Below are the code and all the weights of a small trained network. Each question names an input and a target symbol and asks about switching units off, where a switched-off unit gives its printed mean instead of its output.

import numpy as np


def w(rows, s, z=0):
    codes = np.array(rows[::2]) - 128.0
    scale = np.full(codes.shape[1], s)
    scale[-1] = z or s
    return codes * scale


def f(y):
    return y / 2 * (1 + np.tanh(0.7978845608 * (y + 0.044715 * y**3)))


def softmax(a):
    e = np.exp(a - a.max(-1, keepdims=True))
    return e / e.sum(-1, keepdims=True)


def log_softmax(a):
    a = a - a.max(-1, keepdims=True)
    return a - np.log(np.exp(a).sum(-1, keepdims=True))


def net(x, mask):
    ids = ['Θαγζμπτ'.index(c) for c in x.split()]
    T = len(ids)
    res = E[ids] + P[:T]
    r = res
    for j in range(2):
        rows = slice(2 * j, 2 * j + 2)
        q, k, v = (r @ M[0][rows].T for M in (Q, K, V))
        z = softmax(np.where(np.tri(T) > 0, q @ k.T / 2**0.5, -1e9)) @ v
        o = O[0][rows]
        res = res + np.where(mask[j], z, o[:, -1]) @ o[:, :-1]
    y = f(res @ A[0][:, :-1].T + A[0][:, -1])
    res = res + np.where(mask[2:18], y, B[0][:, -1]) @ B[0][:, :-1]
    return log_softmax(res[-1] @ U[:, :-1].T + U[:, -1])


Q, K, V, O, A, B = {}, {}, {}, {}, {}, {}
E = w([
[123,166,180,201,90],'Θ',
[9,147,203,183,162],'α',
[126,186,186,228,185],'γ',
[83,154,193,68,104],'ζ',
[2,151,212,41,236],'μ',
[115,128,94,198,107],'π',
[184,149,93,157,93],'τ',
],0.017)
P = w([
[202,35,176,143,181],'0',
[165,243,163,73,75],'1',
[104,86,97,186,181],'2',
[152,253,156,89,66],'3',
[80,87,81,170,178],'4',
[134,251,145,92,55],'5',
[73,96,71,159,176],'6',
[145,254,137,102,39],'7',
[65,105,64,157,181],'8',
],0.014)
Q[0] = w([
[115,119,139,79,120],'head 1',
[158,250,182,77,61],'head 1',
[180,222,165,76,127],'head 2',
[178,103,171,110,123],'head 2',
],0.012)
K[0] = w([
[132,122,168,106,176],'head 1',
[237,24,215,74,125],'head 1',
[210,86,253,116,158],'head 2',
[173,131,101,117,210],'head 2',
],0.011)
V[0] = w([
[52,88,219,33,101],'head 1',
[78,203,170,237,180],'head 1',
[128,143,230,136,87],'head 2',
[149,232,92,47,253],'head 2',
],0.0084)
O[0] = w([
[106,47,9,150,56,125],'head 1',
[185,4,183,94,67,246],'head 1',
[95,104,195,112,84,179],'head 2',
[246,144,82,20,175,125],'head 2',
],0.011,0.012)
A[0] = w([
[111,51,98,165,175,202],'neuron 1',
[89,201,157,145,113,43],'neuron 2',
[171,154,147,123,137,222],'neuron 3',
[157,202,135,118,126,170],'neuron 4',
[118,86,127,182,181,2],'neuron 5',
[152,160,184,127,147,246],'neuron 6',
[220,137,91,208,154,141],'neuron 7',
[96,116,177,111,79,110],'neuron 8',
[97,83,87,122,211,49],'neuron 9',
[188,196,169,78,102,33],'neuron 10',
[224,165,145,199,73,227],'neuron 11',
[72,90,172,140,174,54],'neuron 12',
[140,216,181,148,126,113],'neuron 13',
[78,239,117,128,65,168],'neuron 14',
[61,178,133,10,77,17],'neuron 15',
[95,227,71,127,135,59],'neuron 16',
],0.012,0.0075)
B[0] = w([
[138,202,104,107,151,200],'neuron 1',
[158,127,122,115,126,174],'neuron 2',
[111,110,113,134,109,183],'neuron 3',
[134,119,63,121,69,162],'neuron 4',
[158,127,130,165,211,141],'neuron 5',
[108,116,108,96,74,245],'neuron 6',
[143,70,75,117,139,151],'neuron 7',
[187,172,136,128,127,234],'neuron 8',
[104,134,171,178,135,140],'neuron 9',
[131,167,90,108,179,178],'neuron 10',
[88,109,146,148,157,252],'neuron 11',
[141,132,124,133,132,187],'neuron 12',
[141,100,116,121,126,210],'neuron 13',
[125,101,161,106,247,194],'neuron 14',
[110,90,120,192,124,173],'neuron 15',
[209,200,97,231,33,145],'neuron 16',
],0.013,0.016)
U = w([
[171,9,211,103,197,14],'Θ',
[136,83,178,208,66,139],'α',
[146,142,152,49,67,254],'γ',
[109,61,144,214,186,131],'ζ',
[120,15,123,135,127,227],'μ',
[124,92,152,16,225,146],'π',
[254,121,139,135,157,12],'τ',
],0.0088,0.0044)

Each question gives the input, a string of symbols that net reads in full, and the target symbol t.
The units are the heads (2 rows each of Q, K, V and O) and the neurons (one row each of A and B). Each row of codes is followed by its name. A weight is (code - 128) times the scale printed after its matrix; where a second scale follows, it is the last column's (O, A, B and U).
mask holds one flag per unit, heads first, then neurons. A switched-off unit (its flag False) gives its mean, the last column of its rows in O or B, instead of its output. The means were averaged over made-up inputs and are rounded, as every weight is.
A unit's drop is (log p(t) with every unit on - log p(t) with that unit switched off) / (log p(t) with every unit on - log p(t) with every unit switched off).
The circuit of an input: a set's keep is (log p(t) with only the set's units on - log p(t) with every unit switched off) / (log p(t) with every unit on - log p(t) with every unit switched off). Starting from the 12 units with the biggest drops (on a tie, the unit counted first), units are removed one at a time, each time the one whose removal leaves the highest keep (on an exact tie, the one counted first), for as long as the keep stays at least 0.8.
circuit, biggest first: the units of the circuit, biggest drop first
most important unit: the unit with the biggest drop
k most important neurons: the k neurons with the biggest drops, biggest first
which heads matter: for each layer, one digit per head in row order, 1 if its drop is at least 0.15 and else 0, layers parted by /
input γ α γ Θ π, target ζ: circuit, biggest first : (head 2; neuron 6)
input ζ γ α γ α μ γ ζ, target ζ: which heads matter : 10
input τ Θ γ μ Θ Θ γ ζ, target τ: 3 most important neurons : (neuron 16; neuron 14; neuron 2)
input τ ζ μ γ Θ α μ Θ, target τ: circuit, biggest first : (neuron 16; head 1; neuron 14)
input Θ Θ τ γ Θ Θ, target Θ: which heads matter : 01
input Θ γ ζ μ α τ μ τ, target Θ: which heads matter : 01
input π Θ γ α γ Θ, target π: circuit, biggest first : (neuron 14; head 1)
input ζ τ π μ, target ζ: circuit, biggest first : (head 1; neuron 15)
input ζ γ γ α, target ζ: circuit, biggest first : (head 1; neuron 14; neuron 16)
input γ μ Θ τ π π τ γ, target γ: 4 most important neurons : (neuron 6; neuron 14; neuron 10; neuron 15)
input μ π τ Θ, target μ: most important unit : head 1
input γ ζ α α Θ γ, target γ: circuit, biggest first : (head 1; neuron 6; neuron 14)
input Θ τ γ μ μ γ π π, target Θ: 2 most important neurons : (neuron 14; neuron 1)
input ζ γ Θ γ τ γ, target ζ: circuit, biggest first : (head 1; neuron 14; neuron 16; neuron 8)
input μ ζ γ μ μ α, target μ: which heads matter : 11
input π γ α π Θ γ τ γ, target π: which heads matter : 10
input ζ π μ τ τ α, target ζ: circuit, biggest first : (neuron 14; head 1; neuron 16)
input τ μ μ μ Θ γ γ τ, target τ: most important unit : neuron 16
input γ τ Θ τ γ μ, target γ: 2 most important neurons : (neuron 14; neuron 6)
input α τ π π τ γ ζ τ, target α: which heads matter : 11
input τ γ Θ α τ ζ γ α, target τ: circuit, biggest first : (neuron 16; head 1; neuron 2)
